In the rows, 128 means zero.
Rows near named flat spaces through zero (a row that begins with a name and a colon came from that space)
sl-tn: [151 134  93 103 135 169 138 163 127 147 122 175 131 137 140 105 106 134
 141 108 115 131  89]
rp-lz: [101 155  99 131  99 115  92 147 121  53  63  80 151  72  76 131 111 146
 138 135 141 124 114]
fq-pz: [101 163 137 137 132 104 119 113 120  81 135  96 166 104 144 145 150 131
  85 160 159 115 154]
fq-pz: [120  68 125 162 102  74 123  55 157  91  74  72 150  36 149 168 122 127
 168  74 181 130 162]
zz-ct: [155 118  95 110 103 115 144 134 124 112 109 131 149 131 138 162 128 148
 145  92 132 107 114]
cz-cf: [176 133 155 126 152 184 142 152  45 171 181 172  94 192 141 116 108 134
  95 124  55 158  98]
cz-cf: [103 134  89  80 136 132 136 158 184 130 129 105 100 109  91  90  99 123
 154 119 148 149 141]
cz-cf: [168  89 136 185 179 124 104 117  80 164  81 192 165 159 134 153 172  83
 114 100 100 170  75]
cz-cf: [114 185  80  65  93 158 143 169 132  71 143 100 132  92 135 110  80 177
 123 133 151  97 133]
rp-lz: [106 132 114 137 149 158 110 117 150 132 110 176 143  91 183 111 152 109
 117 130 189 114 123]
zz-ct: [ 85 159 177 156 101 168  81 130  92 107 133 119  74 119 109 102 129 140
 109 188 126 105 135]
sn-gd: [135 110 130 125 172 125 144 114 142 166 155 155 131 145 161 127 152  98
 110 114 146 151 141]
zz-ct: [132  98 104 118 133 112 143 123 192 165 113 161 138 136 144 128 149 109
 165 106 154 114 125]
sn-gd: [138 122 144 106 124 136 167 107 127 132 187  83 103 103 151 112  68 151
 129 113 113 150 168]
rp-lz: [169  66 129 170 112 119 127  95 131 163  77 181 149 131 160 159 147 119
 175  82 121 111  92]
rp-lz: [163 165  74 135 141 127 114 171  83  80  60 158 229 122 117 147 127 138
 111 117 101 134  52]
rp-lz: [ 98 111 137  83  90 121 162 111 209 161 186 108  58 138 146 116 127 140
 165 132 172  81 192]
sl-tn: [106 142 146 138 118 116 118 114 122 103 135 101 126 115 129 136 139 133
 110 151 144 116 151]
sn-gd: [143 111 182 167 110 109 128 108 114 154 139 119 117 165 105 136 128 131
 143 152  71 123 128]
cz-cf: [154 167 138 109 102 120 156 141  78 104 175 118 151 176 147 166 134 167
  89 148  98  91 132]
sn-gd: [149 157  74  92 123 127 169 154 180 118 120 143 206 107 154 109  87 153
 153 122 124 107 103]
fq-pz: [110 111 132 120 110 128 122 115 131 112 128  84  82  94 109 124 104 135
 144 112 143 140 156]
sn-gd: [176 100 118 136  98  57 176  87 148 120 121 117 211 136 173 199 144 149
 149  94 125  88 135]
cz-cf: [108 202 173 158 161 122 130 126 117 109 172 116 202 130 146 101 127 130
  64 221  99 126 137]
fq-pz: [169 107 172 159  94 138 146  99  86 149 150 142 124 150 163 148 111 156
 139 125  79 103 119]
cz-cf: [175 153  88  88 152 121 176 149 101 111 158 124 190 138 157 146 100 148
  97  98 105 150 117]
rp-lz: [153  91 146 171 104  88 112 102  74  86  76  48 134  86  61 157  79 143
 156  92  68 179 118]
sl-tn: [ 88 119 149 140 119 109 111 103 160 122 126  97 101 106 116 125 144 116
 135 146 162 120 164]
sn-gd: [155 135 124 150 102 154 128 156 160 168  90 202 168 157 126  96 113 140
 183 154  75  84  58]
sn-gd: [124 143 114 142 143 113 112 139 128 109  93 130 172 120 109 130 140 117
 120 139 127 137 107]
fq-pz: [146 149 178 179  68 106 139 115 149 136 121 136 189 153 126 126 111 166
 168 196  55  57 101]
zz-ct: [121  97 146 115 100 125 132  96 106 123 159 100  58 130 150 165 147 138
 121  98 165 112 176]
zz-ct: [141  56 133 138 111  98 132  88 140 152 111 118  87 128 129 167 147 115
 166  71 148 132 149]
fq-pz: [112 129 113 109 125 129 112 140 116 117 125 134  95 148 121 151 170 120
 110 119 166 115 137]
sl-tn: [ 97 146 134 135 156 171  94 121  72  76 126  75  95  40 119  91  74 129
  89 122 145 195 146]
fq-pz: [ 78 162 167 150  71 199  91 134 145 113 121 118  74  66 113  46  58 165
 167 195 115  90 123]
rp-lz: [ 91 196  57  73 105 145 122 182 183  83 104 159 170 112 145 115 150 148
 125 157 198  56 112]
sn-gd: [148 136  99 121  71  92 144 124 133  74  92  96 188 100 132 169 110 172
 155 111 127  82 118]
sn-gd: [121 163  55 120 201 123 120 147 143  79  74 133 238  48 145 106 114 102
  95 109 169 185  98]
cz-cf: [143 138 131 123 161 136 132 154 108 154 146 149 127 175 106 117 134 112
 109 136  91 157 109]
cz-cf: [120 196  72  58 148 160 123 231 119 117 137 144 116 185  57  93 122 132
 104 153 102 142  90]
sl-tn: [180  70 106 115 169 133 154 139 126 188 124 145 106 150  99 113  89 104
 164  58  76 207 101]
zz-ct: [127 123 125 131 154 111 143 119 170 150 132 137 159 125 139 115 131 109
 134 133 132 140 133]
rp-lz: [152 105 151 176 189 150 114 106  85 165 122 182 149 132 165 123 146  89
  97 115 113 176 101]
fq-pz: [147 118 144 151 145 128 151 100 136 135 136 106 165  79 146  98  63 134
 143 121  92 167 129]
fq-pz: [127 113 120  93 122 137 131 150 121 142 147 111  57 157  87 126 121 128
 138 106 120 147 140]
sl-tn: [132 142  77 114 127 169 127 132 127  94  94 159 170  56 191 116 102 145
 128  96 176 115 103]
zz-ct: [134 131 148 134 116 147 116 134  70 109 135  92  90 122  93 122  90 146
 120 126  87 157 126]
sn-gd: [113 147 171 145 114 103 112 150 129 144 140 114 105 199  55 126 155 123
 128 191  75 114 127]
sl-tn: [147  87 110 150 193 161 111 117  94 137  89 132 126  60 124  94  77  94
 130  65 118 235 101]
rp-lz: [107  68 184 153 126 109 128  64 137 144 156  49  47  82 108 116  90 116
 152 107 128 180 196]
rp-lz: [ 92  86 158 176 133 118  81  91 131 122  83  90  83  74  86 116 126  99
 149 121 144 169 145]
zz-ct: [137 128  94 121 146 135 117 157 134 141  94 178 146 152 122 131 159 109
 131 115 137 126  90]
cz-cf: [148  75 136 129 111 141 137 103 120 155 131 133  77 122 146 138 113 131
 159  79 129 135 136]
sl-tn: [ 92 177 148 126 103 156 100 155 110 101 139 114  97 134  98 103 124 147
 110 186 121 101 129]
sl-tn: [125 123  87  84 107 157 143 149 172 138 125 145 101 110 139 103 100 142
 168 102 155 109 124]
fq-pz: [136  93 127 128 120 164 116 113  94 138 123 154  74 117 160 140 135 127
 130  85 156 129 128]
zz-ct: [170 117  90 103 148 101 159 133 106 117 128 122 170 138 140 167 128 130
 114  76 122 154 120]
zz-ct: [147 152 121 151 101 109 118 129  85  72  89 114 194 112 128 164 126 156
 117 134 109 105 100]
sl-tn: [108 168 164 124 110 144 110 160  91 116 160  97  79 167  68 109 117 145
 107 183  81 126 133]
[139 112 152 165 132 156 117  98 102 147 125 182 135 124 193 137 152 122
 115 125 143 108 115] => rp-lz
[110 129 114 133 139 139 118 110 136 101 110 117 144  61 156 115 111 125
 123 115 169 141 137] => rp-lz
[123 150  94  71 166 117 163 161 172 141 169 109 132 144 107 100 108 118
 119 127 128 162 147] => rp-lz
[149 138 107 105 160 121 152 141 116 127 147 123 156 136 133 131 116 125
 105 110 116 160 126] => zz-ct
[128 116 108  69 147 162 152 152 140 167 181 139  52 157 131 105 117 120
 127  98 144 151 150] => zz-ct
[163 121  85  38  58 155 166 151  60  88 175  94  45 148 150 187 102 195
 123  50 148  93 154] => zz-ct
[108 137 108 103 129 107 133 134 147  90 124  55 124  81  84 114  85 136
 136 119 133 164 154] => rp-lz
[151 113 103 119 120 125 144 129 144 135 111 148 151 125 145 137 122 134
 152 100 129 117 111] => sl-tn
[133  98 122 124 160 130 135 122 146 164 132 141 109 130 128 115 128 101
 138 102 133 164 132] => sl-tn
[117 123 124 145 124 133 111 128 156 138  95 158 138 121 129 117 143 117
 149 138 141 109 110] => sl-tn
[ 69 171 112 103  73 131  95 162 168  88 105 117  99 128  91 121 158 147
 141 178 176  55 136] => rp-lz
[140 118 157 201 101 145  76 138 107 148  50 190 144 155  91 121 149 122
 167 161  73  98  52] => sn-gd
[135 110  92 137 131 125 124 113 145 107  76 134 172  66 153 131 113 126
 150  90 158 135 110] => rp-lz
[109 124 135 141 139 105 100 126 110 116 112 123 116 147 105 157 182 105
 103 134 151 131 136] => sn-gd
[164 131 113  98 110  95 200 105 157 112 169  76 187  94 168 138  61 170
 145 103 108 126 156] => sn-gd
[162  87 109 125 104 144 120 152 108 143  83 129  86 134  68 122  85 137
 186  78  75 157  85] => zz-ct
[107 151 129 119 141 147 126 125 126 111 149 120 127  99 153 111 121 129
 100 142 156 132 147] => rp-lz
[111 129 143 137  77 119 129  91 138  92 129  97 130  83 164 146 121 160
 138 136 162  78 159] => cz-cf
[ 90 155 155 147  72 148  79 158 116  95  93  84  75 115  33  91  90 154
 162 182  84 114 112] => sl-tn
[177 119 110  82  83 151 153 156  64 129 156 140  77 189 132 173 124 169
 129  82 101 101 115] => cz-cf
[154 119 147 165 116 121 134 109 117 126 109 120 168 107 129 124  91 143
 151 130  80 134 107] => sn-gd
[142 108 157 157  89  75 127 103 114 121 116 108 138 165 111 186 167 137
 138 133 108  93 135] => sn-gd
[142 133 101 140 136 116 115 139 105  92  78 113 175  97 103 136 109 130
 129 110 112 156  96] => rp-lz

Rows near named flat spaces through zero
bhlt: [111  80 126 115 121 121 152 139 129 180 115  95 121 163 189 119 139 103
 122 158 108  78  89]
rdgp: [ 70 108  91 144 121 136 198  59  94 138 157  86 165 175  78 178  95 102
 127 179 152  29 183]
sjbq: [146 130  92 109 146 120 140  59  71 160 130 135 162  49  50 187  87  65
  95 113 144 160 184]
bhlt: [103 166 132 134 118  98 130 110 134  55 134 146 149 158 116 121 115 138
 126 128 147 137 137]
tzbp: [151 127 145 121 136 124  82 145 162 155 136 113 102 119 184  54 134 119
 160 181 157 116  77]
ghnh: [140 113 102 164 135  79  88 110 114 125 151 129 121 106  94  69 109 112
 112 101 212 159 128]
ghnh: [118 168 134 106 115 162 155 152 149 111 125 161 158 136 101 113 168 125
 118  76  79 103 115]
tzbp: [118 109 137 166 110 171 141 125 125  81 139 124  96 187  84 176 117 207
 164 109 126 132 167]
ghnh: [ 86 143 147 229 126 175 123 207 110 130 129 119 222 135 137 122 155 134
 148  99 131  70 165]
rdgp: [124 130 141 141 139  96 156  86  99  78  95 131 195 121 149 198 102  83
 113 111 108 167 169]
rdgp: [107 117 113 136 137 123 171  70 120 111 145  97 128 152 115 185  99 134
 136 183 141  91 180]
bhlt: [138 130 140 149 160 150 160 206 181 149 126 119 119 111 195 127 207 169
 109 106  68  93 136]
tzbp: [154  94 135 153 125 156 110  77  76 121 117 122 139 114  79 192  72 117
 163 114 147 182 171]
zjzf: [147  96 135 148 139 146 108  90 113 150 137  91 115 120 136 151  86 123
 175 193 163 124 150]
tzbp: [122 139 105 107 130 126 122 130 114 158 141 131  98 102  97 145 118 148
 110 154 137 131 142]
ghnh: [ 90 113 110 134 135  91 201  95 126 112 125 106 176 163 152 153 138  87
  90 126 112  72 149]
zjzf: [ 58 144 140 156  99 169 135 170  81 140 115 118 184 166 129 186 107 144
 149 173 107  76 153]
zjzf: [147  96 106 124 144 129 141  88 167 173 170  88  99 134 131  52 141  96
 144 168 174  51 103]
sjbq: [119 129 155 156 116 104  84 127  94  97 100 131 173 134 160 134  86 102
 151 142 153 174 121]
rdgp: [150 138 138 118 127 112  92 159 188 101 146 139  55 148 153  48 157 184
 141 129 149 145  78]
sjbq: [137  94  81 119 180 140 230  95 146 212 153  82 141  82 130 164 176  81
  76 134  91  29 181]
ghnh: [119 108 131 134 144 153 184 151 143 151 121 104 127 139 168 182 163 150
 118 136  70  83 155]
tzbp: [148 119 131  98 135 125 156 106 146 110 119 133 100 133 135 158 137 139
 119 113  93 150 130]
bhlt: [111 156 118 112 135  75 148  97 155  68 143 132 111 152 137 125 124 148
 109 157 144 129 137]
sjbq: [102  61 116 160  94 140 143 106  87 162 124 104 174 185 104  93 112  62
 139  87 156  75  98]
rdgp: [115 134 108 143 133  77 102 165 108 154 124 140 151  92 138  87 137 100
  79 100 157 146 113]
sjbq: [133  89 131 154 123 130 121 121 131 144 133 106 134 153 143  83 128 102
 148 122 156 101 103]
zjzf: [144  55 141 150 110 139 139  87 134 124 122 100 133 195 144  84 121  85
 167  96 147 103  86]
zjzf: [134 109 126 116 117 147 127  94 143 138 147 111 104 159 114  92 117 120
 162 156 152  91 103]
rdgp: [124 137 123 149 117 170 111 144 131 150 153 130 139 129  82  77 137 127
 152 116 155  86 120]
ghnh: [116 128 106  97 143 115 165 138 133 171 129 117 113 108 148 156 149 129
  87 153  96  99 137]
tzbp: [121 107 115 167 123 131 134 166 146 130 146 128 112 154 114  79 166 157
 115  71 144 104 118]
bhlt: [138 136 151 188 135 147 111 113 169  82 158 110 161 157 138  51 135 118
 189 136 182  82 125]
tzbp: [ 99  65 131 213 110 116 128 166 119 128 126 101 161 196 161  71 145 117
 133  75 164  88 103]
ghnh: [165 119  93 108 151  60  79 157 134 164 140 144  37  59 126  94 137 166
  69 112 167 211 113]
bhlt: [139  68 116 181 128 137  94 157 140 162 161  93  50 155 128  83 131 192
 155 141 188 114 119]
rdgp: [118 159 153 142 115 141  88 161 134  85 128 141 103 147 132 139 114 197
 162 157 135 159 133]
zjzf: [ 81 135 109  72  98 111 154 145 123 156 123 134 111 168 132 121 137 127
  93 150 100  86  84]
bhlt: [136  97 121 143 154 118 148 138 125 178 120 101 150  98 174 135 147  91
 106 130 116 105 136]
zjzf: [177 142 136 125 172  76 128 120 152  97 110 144 139  62 173 133 149 103
  91  88 113 200 143]
sjbq: [ 67  79  76 161 119  72 176  98  86 163 144  92 174 167 115 111 116  67
  76 124 177  51 136]
rdgp: [151 111 113 135 157 130 108 134  87 198 121 112 125  45 128 183 108 115
 112 155 133 160 170]
rdgp: [ 91 109 111 152 119 111 134 111  80 144 128 107 156 141 116 162  91 110
 120 157 156 109 154]
rdgp: [ 85 145 115 170 113 130 121 131 103 117 148 125 172 148  88 109 112 123
 134 134 173  88 147]
zjzf: [178 151 167  97 159 180 180  36 154  71 111 124 171 106 134 216 114  90
 178 149  65 136 182]
bhlt: [115 132 121  86 113 145 161  92 121 135 126 130 137 148 102 147 119 103
 129 140 103  97 121]
zjzf: [153 171 125 110 164  99 110 120 160 126 145 131 117  67 150 105 135 124
 118 174 147 140 138]
ghnh: [160 153 153 129 133 137  56 153 133 125 125 142 102  88 141 110 111 154
 162 157 149 187 116]
sjbq: [162 121 170 149 120 149  37 169 128 141 114 129 112 114 170  79 109 137
 189 152 158 177  82]
tzbp: [158 168 172 136 126 153  96 109 179  43 138 144 125 152 133  85 125 152
 196 137 143 148 115]
bhlt: [139 152 135 154 144 134 127 113 124 108 128 135 187  94 116 126 127  90
 134 107 137 132 156]
ghnh: [124  80 103 123  96 106 137  39  99 104 141 123 120 185  57 101  81  86
 136  95 185 130 110]
tzbp: [182 113 148 123 144 160 122 128 159 137 122 130 113 105 143 109 153 120
 151  96 106 146 113]
ghnh: [147 118 111  97 167  97 175 141 166 152 127 116  79  96 180 162 173 153
  75 136  80 128 144]
sjbq: [157  86 155 173 143 129 170  80 165  52 123 108 144 181 161 134 140 122
 160  82 120 129 146]
rdgp: [181  81 123 116 153 127 135 100 121 182 111 116 136  75 144 126 135  59
 114  92 116 150 118]
zjzf: [165 122 111  81 147 103 149  88 172 135 143 128  88 111 131  84 151 104
 107 120 129 124 101]
tzbp: [ 89 114 119 198 102 109  93 121  84  98 144 119 156 170  88 105  83 134
 148 127 211 126 143]
zjzf: [134 167 147 146 121 151 106 128 178  83 157 139 149 152 114  30 149 123
 173 120 163  88  98]
sjbq: [112  58 100 212 139  88 127 146  87 147 134  95 118 136 132 151 117 153
  98  99 178 143 171]
sjbq: [160 105 141 148 150 141 118 138 156 146 134 107 109 114 167 106 146 134
 150 139 133 122 124]
sjbq: [105 132 116 126 113 118  84 173 107 180 133 127 113 117 131  92 120 134
 120 161 158 119  98]
bhlt: [151 156 120 152 166 133 148 119 171  99 160 127 122  95 113 122 158 155
 125 119 138 115 176]
tzbp: [140 124 133  65 143 132 170 134 154 160 107 121  98 116 184 173 156 129
 106 158  51 118 115]
bhlt: [ 93  97 111 189 150  72 166 142 141 122 140  89 152 157 189 114 152 125
  94 137 154  74 150]
[125  90 130 172 124 135  96 169 128 174 137 102 124 140 157  67 138 125
 146 134 166  96  97] => tzbp
[ 83 142 111 146 115 134 186 129  97  91 121 148 175 152  73 197 136 141
  88  64  92 118 182] => tzbp
[115 143 109  96 116  91 114 155 137 138 134 148  91 129 124  85 142 144
  90 120 136 139  89] => zjzf
[123 129 122 116 120 128 106 133 106 141 128 131  96 120 109 155 104 158
 129 153 136 155 135] => zjzf
[123  84 128 153 124 120 138 151 138 140 126 109 115 165 162 101 149 134
 124 106 130 106 105] => tzbp
[195 101 126  79 167 200 187  66 163 179 139 102  90  83 111 183 148 113
 151 144  69  97 161] => rdgp
[119 155 137 111 129 135 178 117 144  69 117 147 137 149 121 187 144 155
 115 102  72 136 159] => sjbq
[140 115 125 124 134 148 148 113 132 142 130 122 133 124 117 134 137 112
 131 114 115 112 133] => sjbq
[ 95 197 128 118 130 121 141 175 144 110 128 156 169 112 135 121 163 135
  96 123  97 104 133] => zjzf
[154 100 115 146 125 140 100  96 105 126 145 126  82 119  64 144  93 159
 148 114 172 174 154] => tzbp
[150 132 144 146 142 104  96  92 134 109 129 118 164 110 157  85 105  73
 156 152 174 139 118] => bhlt
[113 128  75 121 125  44 104  91  90 134 149 139 114 103  73  94  91 101
  71 121 208 163 128] => tzbp
[103 126 125 113 109  86  92 185 119 141 115 137  79 145 166 116 125 173
 103 151 132 161  89] => rdgp
[169  96 136 170 190 137 175 108 181 129 145  78 118 105 193 156 163 140
 142 156 116  92 183] => ghnh
[102 115 129 176 107 142 101 175  85 132 120 133 137 143 105 149 115 164
 131 100 141 148 143] => zjzf
[135 219 135  40 139 182 182 102 185 127 140 156 172  96 106 111 173  79
 131 149  55  51 116] => ghnh
[106 150 152 153 109 106  57 172  94 105 108 141 136 130 153 134  89 157
 146 162 158 185 120] => zjzf
[165 133 153 129 124 160  79 106 123 132 124 134 149 104 116  92 103  88
 181 132 153 150 106] => bhlt
[127  78 149 159 128 208 175 192 139 157 111 106  99 166 157 203 174 203
 146  97  43  97 153] => ghnh
[123 151 118  94 131 152 168 114 109 137 117 145 149 100  89 198 131 120
 103 111  75 130 165] => sjbq
[128  86 130 166 126 134 154 129 133 129 124 114 160 160 140  99 151  96
 128  71 127  97 117] => zjzf

Rows near named flat spaces through zero
qbbf: [105 112 121 106 134 101 135 143 140 147 147 160 105 148 138 108 142  78
 139 149 147 129 105]
zbcr: [123 175 114  80 146 111 101 137 154 159 100 132 134 139 153 139 126  95
 126  67 104  95  95]
tmcc: [129  78 153 132 123 127 166 115 107 122 145 144 150 119 136 156 129 167
  96 128 134 135 138]
qbbf: [209 141 133 124 157 145 137 124 118 104 110  84 136 103 116 157 126 181
 100  73  58 136 146]
tmcc: [111  89 116 180 107 103 152 141  97 112 161 137  90  91 100  87 170 173
  90 196 167 194 173]
gfcn: [114 114 136  94 141 106 140 141 150 149 143 162 122 159 145 128 122  83
 145 119 127 112 103]
zbcr: [112 121 135 157  63 174 124  75 140 129  88 118 160 127 143 141  49 138
 106 102 132 116 112]
lhjd: [104 136 110 197  86 142 111 137 151 109 139 121  76 142  84  51  95  99
 181 203 157 167 159]
qbbf: [107 114 129 116 117 131 130 114 123 139 126 140 141 133 146 137 127 110
 123 135 150 115 104]
zbcr: [115 182 101 212  64 147  92 123 155 113  89  94  98 102  89  72  70 169
 116 120 119 171 181]
lhjd: [142  72 190  93 194  85 192 175 141 128 197 186 140 173 125 164 138 145
 161 108  98 113 161]
qbbf: [104 121 155 167 107 147 132 128 147 115 141 139 140 154 109 122  80 139
 172 143 138 122 162]
qbbf: [109 199 124 170 135 135  82 154 130 111 120 102 133 118  92 113 137 170
 171 134 134 124 189]
lhjd: [ 86 186  99 143  81 106  93 139 197 163  87 144  92 143 130  76  60  93
 121  71 111 137 127]
tmcc: [136 220  89 119 150 116  68 158 151 137  97  97  99 121 114  97 147 106
 152 101 103 124 132]
lhjd: [156 143 134 122 187  92 135 182 127 116 163 130 102 128  99 119 176 152
 151 129 100 144 174]
gfcn: [135  61 148 113 123 133 170 110 122 128 151 152 133 146 144 142 115 104
 123 149 136 128 100]
lhjd: [158 163 131 177 156 111 123 185 155  97 155 114  77 136  64  78 126 160
 180 141  89 168 211]
gfcn: [147  91 138  91 143 108 161 137 157 143 145 159 107 163 142 124 107  77
 133 111 101 127  96]
zbcr: [122 100 142 118 129 115 151 132 138 136 144 154 126 144 135 131 117 118
 127 124 126 128 124]
tmcc: [206 159 115 136 156 148 117 138 131  99 115  75 102 117  97 116 129 138
 142 115  69 146 144]
tmcc: [170 174 103  86 159 159  87 119 129 126  99  84 127 139 136 133 142  63
 170 127 107  94  75]
gfcn: [165 123 116 120 137 120 139 127 118 125 120 113 115 103 129 131 144 147
  85 107 100 149 125]
zbcr: [ 99 145 137 145 132 149 105 127 108 116 136 119 154 132 118 137 146 136
 173 170 167 105 144]
zbcr: [111 196 102 144 119 101  92 160 173 144 104 127  92 128 111  84 106 125
 133  86 103 143 156]
tmcc: [174  20 154 154 108 176 190  86  98  87 166 121 121 141 116 129 106 111
 140 215 142 155 109]
lhjd: [ 98 112 111  78 114 128 122  92 102 160 105 140 158 115 182 159 156  92
  81 123 167  99  54]
gfcn: [165 153 133 133 124 166 115 105 131 114  95  91 153 122 127 153  93 149
 127  86  91 111 127]
gfcn: [129 108 135 148 113 148 135 109 108 114 130 118 142 117 125 137 127 148
 121 151 144 133 133]
lhjd: [148 130 144 115 138 132 137 122 130 128 117 124 153 125 137 161 113 157
 110  79  97 114 132]
qbbf: [ 93 140 122  88 152 100 115 152 141 154 143 158 120 155 144 120 156  71
 162 140 151 103 101]
gfcn: [115 112 126 160 113 131 133 128 112 115 142 127 118 117 112 110 139 144
 129 172 155 150 149]
lhjd: [121 196  54 104 133 112  66 129  95 147  86  87 102  72 142 103 214 106
  82 142 155 139  89]
qbbf: [166 118 140 132 115 169 136  85 104 112  98  94 172 102 140 176 106 178
  87  91 104 117 121]
tmcc: [142  68 142 136 116 150 160 104 108 112 148 131 131 134 129 134 122 117
 130 175 145 137 112]
qbbf: [173 102 104 133 120 115 151 122 113 121 123 112  90  91 124 109 146 145
  62 126 104 179 123]
tmcc: [149 126  99  91 162 126 116 117  58 125 126  98 139  79 147 154 233 135
  86 165 158 127  92]
zbcr: [186  59 132 140 143 144 171 111  68  90 159 103 119  94 114 138 180 160
  97 193 135 167 131]
gfcn: [ 90 133 116  98 149  72 127 168 144 158 152 171  98 142 137 103 166  90
 133 135 147 132 121]
[ 76 229 103 109 133  96  64 162 177 167  92 138 124 142 136 109 118 103
 151  63 120  96 132] => tmcc
[135 193  95 147 121 149  77 109  81 117  79  67 155  58 126 147 175 198
  77 111 136 130 144] => qbbf
[154 135 133 157 101 176 122  83  96 105  90  82 174  87 130 168 109 200
  84 100 116 124 140] => qbbf
[148 184 112  84 152 129  95 114 104 144  78  94 173  86 160 184 164 170
  70  45 100  95 107] => gfcn
[129 205 114 145 129 144  79 133 136 123  91  91 141 113 114 129 121 157
 142  92 110 113 153] => gfcn
[154 142 107 162 132 126 120 142 110 104 132  97  95  97  95  97 159 159
 119 158 123 169 162] => zbcr
[ 97 110 124  98 122 113 133 121 128 153 131 156 133 137 156 133 139  91
 116 134 155 114  90] => lhjd
[127 149 108 105 138 115 112 130 118 141 114 121 128 110 142 133 160 123
 104 114 130 124 110] => lhjd
[171 112 137  66 161  94 159 157 203 155 140 166  82 194 141 110  74  36
 157  66  52 120  85] => gfcn
[137 120 117  93 138 139 123 100  83 133 112 111 159  99 158 167 176 132
  89 130 146 109  86] => lhjd
[114 137 116  96 139 104 122 135 128 150 123 142 127 125 148 133 152 110
 109 111 133 119 105] => lhjd
[ 51 189 118 142 125 123  72 147 128 140 125 135 143 135 122 114 153 118
 181 160 187  98 147] => qbbf
[ 68 155 127  98 113 127  99 123 161 163 112 157 147 167 158 130  99  62
 165 114 156  79  86] => tmcc
[131 133 144 124 138 111 139 146 155 134 133 145 126 145 125 131 103 138
 134  88  98 125 147] => lhjd
[135  70 170 157  98 177 163  88 123 104 139 130 164 149 127 156  67 143
 146 147 134 117 131] => lhjd
[132 102 144  98 161 130 141 128  99 124 153 135 151 136 140 158 170 117
 146 158 148 105 110] => zbcr
[192 177  99 130 153 151  96 139 138 106 109  73  91 126  99  98 132  99
 165 134  85 139 125] => tmcc
[154 185  95 141 115 174  77  95  99 112  74  59 148  85 127 139 141 150
 110 121 125 119 115] => zbcr
[160 196  95 109 144 124  89 128 116 134  79  83 134  82 135 143 159 164
  78  63  91 126 125] => lhjd
[143 147  95 144 139 115 112 144 101 116 131 102  93  91 107  98 186 144
 110 165 137 165 145] => tmcc
[173 103 122  81 156 110 153 130 127 138 131 132 112 128 147 139 147 103
  97 103  94 134  91] => qbbf
[ 93 180 114 181  82 124  98 140 175 134 102 128 103 130 104  80  68 141
 136 101 120 148 170] => zbcr
[123  86 110 124 141  63 163 172 137 140 175 170  53 130 115  70 170  98
 109 171 137 186 135] => gfcn
